Here is a tiny trained network, its code and every weight. The questions are about switching its units off for an input and a class, where a switched-off unit gives its printed mean instead of its output.

import numpy as np


def w(rows, s, z=0):
    codes = np.array(rows[::2]) - 128.0
    scale = np.full(codes.shape[1], s)
    scale[-1] = z or s
    return codes * scale


def norm(h):
    return h / np.sqrt((h * h).mean(-1, keepdims=True) + 1e-5)


def f(y):
    return y / 2 * (1 + np.tanh(0.7978845608 * (y + 0.044715 * y**3)))


def log_softmax(a):
    a = a - a.max(-1, keepdims=True)
    return a - np.log(np.exp(a).sum(-1, keepdims=True))


def net(x, mask):
    res = np.array(x, float).reshape(1, 8) / 4 @ E
    u = 0
    for l in range(3):
        y = f(norm(res) @ A[l][:, :-1].T + A[l][:, -1])
        res = res + np.where(mask[u : u + 11], y, B[l][:, -1]) @ B[l][:, :-1]
        u += 11
    return log_softmax(norm(res)[-1] @ U[:, :-1].T + U[:, -1])


A, B = {}, {}
E = w([
[73,96,216,66,69,110,160,190,186],'x0',
[134,143,71,118,183,155,146,129,54],'x1',
[74,205,152,95,99,158,124,205,129],'x2',
[66,55,162,180,146,170,102,188,134],'x3',
[125,64,170,113,82,115,161,77,62],'x4',
[62,99,156,157,162,149,92,187,56],'x5',
[117,131,156,215,78,253,159,110,122],'x6',
[147,122,116,89,48,82,175,143,183],'x7',
],0.0063)
A[0] = w([
[144,30,83,96,120,120,159,118,177,3],'0.n1',
[155,132,179,167,179,141,85,98,172,201],'0.n2',
[104,159,140,150,138,106,114,188,86,40],'0.n3',
[153,116,112,87,171,73,123,57,87,123],'0.n4',
[161,91,128,176,147,109,173,147,253,231],'0.n5',
[86,81,189,184,31,189,153,169,43,52],'0.n6',
[70,223,112,183,153,176,78,157,148,196],'0.n7',
[143,170,58,188,180,122,100,190,96,66],'0.n8',
[89,163,156,170,75,93,91,114,89,176],'0.n9',
[126,204,117,74,117,76,206,120,188,168],'0.n10',
[168,167,79,63,89,82,82,124,89,16],'0.n11',
],0.0069,0.0024)
B[0] = w([
[157,86,67,110,176,121,141,64,179,152],'0.n1',
[151,147,236,155,186,96,87,133,43,191],'0.n2',
[125,156,111,198,133,206,108,42,144,146],'0.n3',
[167,15,41,174,152,2,180,175,22,213],'0.n4',
[66,113,149,116,100,37,12,126,149,232],'0.n5',
[143,84,152,149,43,179,204,79,64,252],'0.n6',
[81,216,131,126,89,165,88,165,77,250],'0.n7',
[104,133,72,149,186,164,126,97,146,198],'0.n8',
[173,122,127,79,218,136,229,154,80,162],'0.n9',
[167,143,204,84,153,122,144,214,144,231],'0.n10',
[101,97,64,52,125,139,189,143,41,165],'0.n11',
],0.0065,0.0042)
A[1] = w([
[248,161,155,112,146,179,157,179,95,226],'1.n1',
[129,137,100,160,120,137,172,53,183,70],'1.n2',
[73,188,54,189,167,149,147,186,88,58],'1.n3',
[86,116,51,117,169,129,244,172,144,168],'1.n4',
[174,94,205,210,163,92,80,142,174,139],'1.n5',
[120,187,144,159,254,172,114,144,140,2],'1.n6',
[164,122,210,153,91,37,152,56,189,134],'1.n7',
[144,128,97,209,142,150,197,92,151,76],'1.n8',
[109,119,170,146,84,153,142,145,61,91],'1.n9',
[148,164,214,52,183,116,109,161,115,169],'1.n10',
[127,121,131,119,118,180,31,167,90,97],'1.n11',
],0.0072,0.002)
B[1] = w([
[128,219,145,100,58,116,91,183,201,218],'1.n1',
[64,148,93,19,78,160,100,130,178,110],'1.n2',
[99,180,126,163,174,58,46,90,139,252],'1.n3',
[114,243,126,173,65,161,120,71,98,191],'1.n4',
[80,130,83,66,131,174,2,20,116,213],'1.n5',
[102,120,54,151,157,183,30,107,134,213],'1.n6',
[48,148,121,169,247,110,40,167,154,242],'1.n7',
[111,97,94,119,36,115,106,197,177,148],'1.n8',
[98,112,150,160,187,138,218,111,138,233],'1.n9',
[180,176,131,102,173,128,133,141,226,225],'1.n10',
[171,201,83,211,57,132,120,132,98,206],'1.n11',
],0.0066,0.0032)
A[2] = w([
[197,122,96,111,66,191,148,129,170,217],'2.n1',
[153,135,96,198,176,124,14,159,148,62],'2.n2',
[184,107,142,155,188,81,144,140,149,19],'2.n3',
[254,93,124,242,97,98,115,115,30,130],'2.n4',
[137,34,110,164,91,51,75,136,128,177],'2.n5',
[146,87,112,128,139,59,121,110,82,123],'2.n6',
[185,169,119,62,187,80,80,172,194,55],'2.n7',
[224,54,139,150,160,68,133,76,63,102],'2.n8',
[64,116,172,95,123,53,123,130,92,255],'2.n9',
[86,86,100,88,213,116,116,109,222,122],'2.n10',
[122,195,114,88,149,220,66,35,124,203],'2.n11',
],0.0075,0.0026)
B[2] = w([
[96,38,213,48,101,36,164,142,71,141],'2.n1',
[98,128,118,89,131,199,59,56,79,253],'2.n2',
[137,71,85,97,127,193,145,63,91,137],'2.n3',
[183,96,145,115,132,82,189,175,172,230],'2.n4',
[205,95,25,141,145,154,157,85,215,219],'2.n5',
[201,66,53,186,181,160,128,84,96,194],'2.n6',
[178,77,184,110,86,133,243,175,197,222],'2.n7',
[166,118,76,209,255,95,148,131,114,224],'2.n8',
[172,115,79,201,161,143,95,67,135,220],'2.n9',
[87,76,149,97,30,192,67,85,151,184],'2.n10',
[71,163,91,128,140,99,57,162,119,230],'2.n11',
],0.0075,0.0055)
U = w([
[41,32,246,164,29,176,228,123,54,24],'0',
[118,2,178,54,61,71,90,103,246,60],'1',
[61,197,236,216,70,169,82,238,117,60],'2',
[196,10,60,171,185,54,168,78,71,250],'3',
[154,153,206,41,56,37,181,201,149,143],'4',
[36,180,80,151,147,148,14,77,46,229],'5',
],0.0078,0.0022)

Each question gives the input, the list of numbers given to net, and the class t.
The units are the neurons (one row each of A and B). Each row of codes is followed by its name. A weight is (code - 128) times the scale printed after its matrix; where a second scale follows, it is the last column's (A, B and U).
mask holds one flag per neuron, layer by layer. A switched-off neuron (its flag False) gives its mean, the last column of its row in B, instead of its output. The means were averaged over made-up inputs and are rounded, as every weight is.
A unit's drop is (log p(t) with every unit on - log p(t) with that unit switched off) / (log p(t) with every unit on - log p(t) with every unit switched off).
The circuit of an input: a set's keep is (log p(t) with only the set's units on - log p(t) with every unit switched off) / (log p(t) with every unit on - log p(t) with every unit switched off). Starting from the 12 units with the biggest drops (on a tie, the unit counted first), units are removed one at a time, each time the one whose removal leaves the highest keep (on an exact tie, the one counted first), for as long as the keep stays at least 0.8.
circuit, biggest first: the units of the circuit, biggest drop first
unit that matters most: the unit with the biggest drop
top k neurons: the k neurons with the biggest drops, biggest first
k most important neurons of layer l: the k neurons of layer l with the biggest drops, biggest first
drop when u is switched off: that unit's drop, to one decimal
input [3,-5,7,5,-2,-1,8,1], class 0: unit that matters most -> 0.n6
input [-8,-3,0,2,3,-5,3,1], class 5: circuit, biggest first -> 1.n2, 2.n11
input [-2,-3,-7,-3,-7,-2,1,5], class 1: top 2 neurons -> 2.n7, 2.n10
input [0,8,-3,-5,-7,-8,-3,-3], class 4: circuit, biggest first -> 0.n10, 1.n1, 2.n7
input [5,-2,-5,-2,-4,-5,7,-1], class 5: circuit, biggest first -> 1.n7, 2.n2
input [2,0,-8,-8,-8,2,3,0], class 5: circuit, biggest first -> 0.n5, 2.n2
input [0,-6,3,-5,-8,-3,-2,-2], class 4: circuit, biggest first -> 2.n7, 0.n10
input [-6,-2,-5,-3,4,1,8,8], class 1: top 3 neurons -> 1.n2, 1.n8, 0.n4
input [-2,4,-7,3,8,8,7,-8], class 0: circuit, biggest first -> 0.n6, 1.n7
input [-3,-6,-7,1,-4,5,-2,7], class 5: top 3 neurons -> 1.n5, 1.n7, 2.n2
input [3,1,-5,1,-4,6,5,-2], class 2: top 2 neurons -> 0.n6, 0.n7
input [2,7,-8,1,-7,5,8,1], class 2: 3 most important neurons of layer 0 -> 0.n6, 0.n7, 0.n1
input [2,5,-5,-2,1,-1,6,2], class 0: 2 most important neurons of layer 1 -> 1.n2, 1.n3
input [1,-6,5,-4,1,3,8,3], class 0: circuit, biggest first -> 0.n6
input [-3,-4,5,-4,-1,7,-1,4], class 2: 2 most important neurons of layer 0 -> 0.n10, 0.n9
input [3,-1,8,3,2,1,-6,-5], class 2: 2 most important neurons of layer 1 -> 1.n10, 1.n5
input [-3,2,5,-8,-3,-5,-4,-5], class 4: top 3 neurons -> 0.n10, 2.n7, 1.n1
input [-6,-6,-1,3,-5,-6,-1,7], class 1: top 2 neurons -> 2.n7, 0.n10
input [2,8,-4,2,3,-2,5,8], class 0: 2 most important neurons of layer 0 -> 0.n6, 0.n4
input [3,-8,4,-4,-6,-5,-4,-6], class 4: circuit, biggest first -> 0.n10
input [2,4,-7,7,-7,-3,-5,7], class 1: 2 most important neurons of layer 2 -> 2.n10, 2.n7
input [-2,-7,8,0,7,2,2,-4], class 0: drop when 0.n6 is switched off -> 0.5
